Below is a small trained network, with its code and all its weights. Each question gives an input and a class and asks what happens when units are switched off, that is, made to give their printed mean instead of their output.

import numpy as np


def w(rows, s, z=0):
    codes = np.array(rows[::2]) - 128.0
    scale = np.full(codes.shape[1], s)
    scale[-1] = z or s
    return codes * scale


def f(y):
    return y / 2 * (1 + np.tanh(0.7978845608 * (y + 0.044715 * y**3)))


def log_softmax(a):
    a = a - a.max(-1, keepdims=True)
    return a - np.log(np.exp(a).sum(-1, keepdims=True))


def net(x, mask):
    res = np.array(x, float).reshape(1, 3) / 4 @ E
    y = f(res @ A[0][:, :-1].T + A[0][:, -1])
    res = res + np.where(mask, y, B[0][:, -1]) @ B[0][:, :-1]
    return log_softmax(res[-1] @ U[:, :-1].T + U[:, -1])


A, B = {}, {}
E = w([
[89,203,244,117],'x0',
[152,136,96,4],'x1',
[194,37,201,106],'x2',
],0.011)
A[0] = w([
[120,152,190,209,103],'n1',
[161,60,180,111,161],'n2',
[169,11,224,148,120],'n3',
[124,137,89,124,73],'n4',
[130,175,145,5,15],'n5',
[128,99,204,125,2],'n6',
[140,94,67,90,84],'n7',
[121,121,121,225,187],'n8',
[145,35,31,228,220],'n9',
[169,111,152,170,74],'n10',
[161,39,191,59,20],'n11',
[127,68,160,162,45],'n12',
[142,75,31,81,156],'n13',
[155,68,172,79,53],'n14',
],0.023,0.0065)
B[0] = w([
[157,209,73,205,192],'n1',
[163,78,121,189,195],'n2',
[27,41,38,130,231],'n3',
[154,124,116,75,146],'n4',
[65,122,198,42,195],'n5',
[148,95,169,193,168],'n6',
[162,178,70,162,174],'n7',
[162,157,200,168,198],'n8',
[75,49,246,53,252],'n9',
[83,128,101,115,155],'n10',
[253,126,206,149,204],'n11',
[80,118,89,106,161],'n12',
[194,149,15,141,211],'n13',
[213,124,177,142,181],'n14',
],0.047,0.027)
U = w([
[140,75,255,141,254],'0',
[40,27,151,132,31],'1',
[140,172,19,46,248],'2',
[211,102,99,142,8],'3',
[90,242,144,209,74],'4',
[76,102,58,242,101],'5',
[34,219,200,27,119],'6',
],0.0085,0.0063)

Each question gives the input, the list of numbers given to net, and the class t.
The units are the neurons (one row each of A and B). Each row of codes is followed by its name. A weight is (code - 128) times the scale printed after its matrix; where a second scale follows, it is the last column's (A, B and U).
mask holds one flag per neuron, in row order. A switched-off neuron (its flag False) gives its mean, the last column of its row in B, instead of its output. The means were averaged over made-up inputs and are rounded, as every weight is.
A unit's drop is (log p(t) with every unit on - log p(t) with that unit switched off) / (log p(t) with every unit on - log p(t) with every unit switched off).
The circuit of an input: a set's keep is (log p(t) with only the set's units on - log p(t) with every unit switched off) / (log p(t) with every unit on - log p(t) with every unit switched off). Starting from the 12 units with the biggest drops (on a tie, the unit counted first), units are removed one at a time, each time the one whose removal leaves the highest keep (on an exact tie, the one counted first), for as long as the keep stays at least 0.8.
units of the circuit, in order: the units of the circuit, biggest drop first
top k neurons: the k neurons with the biggest drops, biggest first
drop of u: that unit's drop, to one decimal
input [3,2,-3], class 6: top neuron => (n3)
input [-4,0,1], class 1: top 2 neurons => (n11; n9)
input [0,-7,4], class 1: top 2 neurons => (n9; n13)
input [1,5,-8], class 6: top 2 neurons => (n5; n3)
input [-7,1,8], class 3: top 3 neurons => (n11; n13; n14)
input [7,0,-3], class 4: top 3 neurons => (n9; n3; n1)
input [4,1,-7], class 6: top 3 neurons => (n13; n3; n11)
input [0,6,-7], class 2: top 2 neurons => (n9; n13)
input [2,2,-4], class 6: top 2 neurons => (n3; n13)
input [-6,-3,1], class 1: top 3 neurons => (n11; n9; n14)
input [2,-8,8], class 5: top 2 neurons => (n1; n3)
input [-8,-2,7], class 1: drop of n9 => 4.1
input [-8,8,-7], class 2: drop of n13 => 0.4
input [3,-2,-5], class 4: drop of n9 => 0.3
input [-2,-2,7], class 1: units of the circuit, in order => (n3)
